Here are made-up nodes, facts about them, and rows of numbers that follow some of those facts. Name the node behind each unnamed row.

There are 5 kinds of fact about the nodes: β, ξ, ω, α, Σ.
β:
(134) β (262) β (618) β (827) β (565)
(17) β (482) β (433) β (592) β (538) β (632)
(229) β (615) β (523) β (701) β (186)
(245) β (709)
(355) β (581) β (3)
(367) β (689)
(580) β (69) β (738) β (359)
(605) β (132) β (666) β (231) β (736) β (644)
(710) β (114) β (33) β (636) β (46) β (564) β (381) β (142)
(74) β (794) β (96)
(749) β (319) β (333) β (888) β (200) β (626) β (708)
(756) β (349) β (647) β (807)
(81) β (826) β (7) β (171) β (329)
(853) β (450)
(876) β (159) β (485) β (557) β (719) β (156)
(885) β (515)
ξ (827) <- (114),(142),(33),(381),(46),(564),(636),(710)
ξ (565) <- (132),(231),(605),(644),(666),(736)
ξ (476) <- (134),(262),(565),(618),(827)
ξ (615) <- (156),(159),(485),(557),(719),(876)
ξ (670) <- (17),(433),(482),(538),(592),(632)
ξ (17) <- (171),(329),(7),(81),(826)
ξ (538) <- (186),(229),(523),(615),(701)
ξ (355) <- (200),(319),(333),(626),(708),(749),(888)
ξ (618) <- (245),(709)
ξ (3) <- (278)
ξ (217) <- (3),(355),(581)
ξ (701) <- (349),(647),(756),(807)
ξ (482) <- (359),(580),(69),(738)
ξ (41) <- (367),(689)
ξ (186) <- (432)
ξ (515) <- (450),(853)
ξ (262) <- (515),(885)
ξ (523) <- (532)
ξ (367) <- (74),(794),(96)
ξ (319) <- (811)
ξ (632) <- (881)
(17) ω: (349)
(231) ω: (881)
(245) ω: (96)
(278) ω: (853)
(33) ω: (876)
(349) ω: (710)
(359) ω: (319)
(432) ω: (485)
(433) ω: (156)
(46) ω: (134)
(485) ω: (229)
(523) ω: (245)
(564) ω: (888)
(581) ω: (33)
(592) ω: (41)
(644) ω: (46)
(689) ω: (381)
(69) ω: (826)
(708) ω: (756)
(807) ω: (647)
(826) ω: (523)
(853) ω: (689)
(876) ω: (564)
(885) ω: (807)
(96) ω: (592)
α fibruk <- (114),(245),(592),(626),(794),(885)
α pagel <- (134),(229),(647),(710),(96)
α suflo <- (142),(156),(278),(433),(644)
α fone <- (159),(171),(564)
α ploni <- (231),(359),(532),(557),(581),(7),(708),(74),(756)
α zitris <- (33),(69),(709),(853)
α saskem <- (333),(450)
α fledek <- (349),(636),(719)
α fitra <- (381),(605),(738),(811),(888)
α kloves <- (432),(826),(876)
α tetol <- (46),(736)
{(114),(134),(171),(231),(433),(557),(564),(580),(581),(605),(636),(708),(709),(710),(736),(74),(826),(853),(876),(885),(96)} Σ supli
{(132),(156),(159),(229),(333),(450),(485),(592),(626),(644),(7),(807),(811)} Σ vatrun
{(142),(329),(359),(532)} Σ dritrezos
{(200),(245),(278),(349),(647),(666),(69),(719),(738),(756),(81),(881)} Σ stisturur
{(33),(381),(432),(46),(749),(794),(888)} Σ gevin

Named rows:
[  7   3  13 -16   5   9  -5 -13   6  -2   1   1  -2  -6   2   1   6  -2
  -2 -13   1  13]: (523)
[-18   4   3   6   3  -9  -1  -6 -12   7   2  17  -1  -6  -4 -22  34   1
   6  -5   4 -10]: (565)
[-2  4  3  3 -6 -3  4  1  1 14  1  9  5  3 -7 -4 10 -3  0  3 10 -7]: (618)
[-11   7   0 -18  14   4  -6 -24   5 -15  -7  -4  -7 -10  15 -19  22   3
   6 -21 -10   6]: (719)
[ -6   9   6 -14   9   1   1 -17  -5  -6  -2   9   2 -12  12 -18  26  -1
   7 -20  -5  -2]: (538)
[ -7  13  -8   3   0  -1  -6   8   1  -6  -9   4   6   3  24 -10  13   0
   4  -5   1  -7]: (592)
[ 17  -9   2   5  -1  13  -1  12   1   5   0   2  12  12   0  20 -43  -4
 -10  13   9   5]: (355)
[ -7   0  10   0  10   9  -2  -3 -30  10  -7   6  -4 -25  10 -16  10  -6
  13 -23 -18  16]: (359)
[ 23 -31 -22   1  -6  25  20  26  20   7  21 -36  26 -31  14  10 -20 -23
  -3 -16   7 -11]: (17)
[-10  -6  -2   6  12  -4  -2 -16 -31 -13  -4  18  -1 -10   6 -15  -2  13
  11  -3 -10   3]: (200)
[ 14   3   2   4   0   1  -1   1   3 -11  -4   9   6  27  -2  20 -30   6
 -22  18  17   5]: (319)
[  3   3  12  12 -29 -16  -1  15  15  21   0  -5 -18  21 -19  12 -11  -6
  -6  36  11  -7]: (853)
[-12  12   5  -5  15  -1  -1 -18 -18  -2  -1  15   6 -19  10 -27  42   6
   7 -22   0  -8]: (632)
[ -1  15   0   2   2   1   4  25  -6   3 -13 -11  20  12  -5   3 -18  -6
   1  -1 -10 -24]: (96)
[ 14  -5  12   3  15  13   6   2 -10  -1  10  18  15  -6  -8   9  -9   3
   4   2   3   1]: (217)
[-10  -7  -3   9  -8 -11  -2  21   8   4   2 -10  -9  10 -12   2 -11   2
 -11  20   8 -12]: (114)
[  8  -2   1  -4 -11   3  -5  10   5   8  -6 -24  -1  14   4  25 -27  -1
  -9   4   9   3]: (580)
[ -3  -6   0  15 -13 -12   6  11   9  14  10  -8  -8   9 -12   7 -16   0
   1  18   6  -9]: (709)
[ 20   6   3  -5  -7   7  -4   4  11   7 -15 -18   0   9   8  21 -22  -3
 -16  -4   2  11]: (81)
[-12   1  -9 -18   8   4  -7  -9  -3  -9  -8 -18 -11  -6   6 -10   7   4
  -1 -14  -4   0]: (557)
[  4  -1  -3 -20  -7  11  -2  -5  23  -4   1 -16  -7   3  11  10 -13  -5
   1  -1   3  14]: (159)
[ 21  -7  -8   9  -4   5   4   3   6   0   5  11  10  14  -1  20 -43   3
  -3  13   3  19]: (749)
[ -1   7 -26   3  -3  -6  -2 -14  -7 -18   5  33   5   8  -2   6  10   6
   2  12  -9  11]: (888)
[ -8   7   6 -11  14   3   0 -14  -5  -5  -2   7  -1 -16  11 -17  27  -2
   4 -18  -1  -4]: (186)
[ 11   2   4 -12  -4  18   3  -1  14   3  -1 -13   5   2   8  10 -14  -8
  -9  -3   5   5]: (615)
[  2 -30 -45   0 -11  -3  16  28  48 -13  12 -46  10  17 -17  22 -20  -6
 -38  31  28 -27]: (710)
[  2  -3  -7   7 -16 -13   2  11  12   8   8   1  -5  12  -6   6  -5   1
   1  14   3  -1]: (132)

Name these rows:
Some rows may be nodes named above.
[ -9  -1  -5 -19   6   0  -6 -11  -6 -16 -11 -15  -8  -9  11  -9   4   2
  -4 -13 -10   4]	(557)
[ 10 -14  18  -2  10  22   2 -10   0   3  11   6   1 -26  15   1  -1  -7
  31 -19 -18  16]	(432)
[ 12   7  -3  -1   4   2  -2   0   4 -10  -6   9   7  27  -4  23 -34   7
 -20  20  17   5]	(319)
[-17  13  -9 -17  11 -18  -6 -35  11 -22   1  -1 -14   0  12 -12  44   9
   2 -11  -5   6]	(156)
[ 20  -6  -4  10  -5   6   1  11   9  -1   2  10   9   9   4  22 -45   4
  -3   8   2  17]	(749)
[-21  -5   5  11  -8  -3   0   8 -25  16  -2   9 -11 -20  -8 -26  10   3
  18  -4 -10  -7]	(231)
[  7  -7  11  10   5   9   8   4  -4   8  10  18   8  -6 -16   2   4  -3
   4   5   4  -6]	(476)
[-16   3 -11   9   1 -18   6  -6  -6  -4   8  19  -3  -5  -2 -21  36   2
  11  -3  -8   3]	(46)
[-12   9   0 -17  12   5  -7 -27   1 -12  -7  -4  -8 -12  16 -16  22   8
   3 -21  -9   6]	(719)
[ 17 -13  16  -7   2  -3  -2 -18  -9  10   6 -11  -9 -22  -5  11 -23  -5
  16 -21 -20  25]	(69)
[  9 -16  -5   7  10  14   0   2 -17 -22  17  27   7  -9  -8   8 -22  17
  20   7 -12   8]	(811)
[ 16  -9  21  -5   5  -1  -2 -17 -11  15   7 -13  -4 -24  -2  11 -21  -6
  15 -28 -21  23]	(69)
[ 15  15  -9 -15  -9   1  -6   4  37 -13  -9 -19  -2  31   5  30 -21  -2
 -25  11  17  12]	(229)
[-23  -4   3  10  -6  -6   0   8 -27  13   3  11 -11 -20  -6 -24  14   2
  22  -1 -11 -11]	(231)
[  2  -6  -8   8 -24  -1  -3  20   9  14   1  -6  -6  18 -18  12 -11  -4
  -8  24   6  -9]	(605)
[  2  10 -21   7  -6  -5  -3 -10 -10 -18   2  32   5  11  -1   6  11   8
   2  10  -9   8]	(888)
[  3  -5   8 -14  20  16   3  -8   0 -12   0  -5  -2  -3   0   7  -3  -3
  -7  -2  -5  14]	(532)
[  5   5  -4 -16  -2   2  -5 -10  14 -13  -3  -8  -9  -1  13   8  -3  -3
   3 -10  -6  12]	(485)
[  4 -26 -42   1  -8  -6  15  27  46 -10  13 -44  10  21 -15  20 -15  -5
 -39  30  30 -28]	(710)
[ -1   2   3  15  -9 -19  10  -6  16   4  11   0  -4  13 -11  -2   2   6
   4   7   4   5]	(33)
[-33  12 -19   9  11 -22  -2 -32  -2 -12   1  27  -5   3  -3 -39  70  14
   6  -2  -8  -5]	(381)
[  5  -4   3 -12 -10   5  -7  -1  18   1  -9 -30  -8  11   8  24 -32  -8
  -9   7   4   9]	(876)
[ 23  -5  -7   7  -5   7   5  12   8  -2   5   6   9  12   3  22 -49   3
  -6  11   2  19]	(749)
[ 15   9 -10 -22  -3  12  -3  -4  25 -11 -18 -28  -5  34   6  30 -24  -3
 -34   7  14  20]	(756)
[  2   4  -8   1 -17  -7  -8  14  23  -1  -7 -16  -3  36 -16  29 -18  -1
 -34  32  25  -8]	(134)
[  6   3   6   5   7   8   1  -1  -5   5   3  10  10   1   2  -2 -10  -2
  -3   2   3  -3]	(3)
[ -3 -11   7  13 -17   2  -4  29  -1  24   7  -2  -6  -2  -5   1 -25 -16
   4  14   6 -11]	(885)
[ 14 -11  29  12  -3   5   8   2 -39   1   7  27  -7 -16 -14   4 -11   7
  34   3 -23   9]	(278)
[ 23  -9  -6   7  -2   9   1   7   4  -1   5   8   6  10   3  22 -46   5
  -6  11   1  15]	(749)
[-22  -3  -2   9  -5 -18  -4  -1  -8   5   3  -1 -13   2  -9 -16  21   8
   1  10  -3 -15]	(636)
[  5 -10   9 -11   1 -10  -8 -10  -7   3   1 -20  -9  -8  -8  19 -15   5
  -7  -7  -4  12]	(826)
[-38   0   0  13  -2 -21 -13 -12 -28   2   0  18 -21 -16  -9 -32  50   5
  20   9  -5 -18]	(564)
[ 16   7  -5  -1   2  -1  15  21  13  -3   1  -4  26   8  -6  18 -22 -13
  -3 -10  -6   3]	(794)
[-44   0   1  15  12 -33  -2 -34 -32  -5   9  17 -18 -23  -2 -53  70   9
  21  -4 -20 -10]	(142)
[ 27   4   5  -4  -1   9  12  23  10  12  -1  -7  25  13  -9  23 -33 -14
 -12  -3   2  -5]	(367)
[ -4   0  -4   9 -11  -4   1   0   7   4   1   1  -7   6  -8  -7   4   5
  -2  10   0  -2]	(666)
[ -8  19  -4   2   0   0  -7  12   2  -4 -13   3   2   4  24 -11  11  -4
   3  -6   3  -8]	(592)
[  3  10  -4 -21   5   4 -10 -17  28 -21 -18 -17  -9  21  12   7   2   3
 -25   5   9  11]	(647)
[-26   2  -5  12   2 -17   2   2 -16  -2  -2   4  -8  -2  -7 -25  25   6
   5   3  -6 -12]	(736)
[-21  -4  -4   4  15 -13  -3 -14 -27 -24   7  26  -1 -18  13 -26  11  17
  19  -7 -13   4]	(626)
[-33  -8   2  12   0 -19  -1 -11 -22  11  18  18 -13 -36   3 -43  41   1
  42 -13 -21 -12]	(644)
[  8 -26 -33 -19   3  19  15   2  43 -18  12 -48  12 -11  13   8 -14 -12
 -17  -6   5  -6]	(349)
[  4   3   0  11 -17   0  -1  14  14   9  -6  -1  -4  19  -8   9 -20  -8
 -13  14  10   5]	(245)
[-14  11   6  -3  16  -3  -4 -17 -18  -4  -4  15   5 -21  11 -27  42   2
   9 -21  -2  -2]	(632)
[ 18   9  -8  -1   1   2  17  23  12  -1  -4   1  28  12 -12  15 -26 -15
  -4 -11 -11   3]	(794)

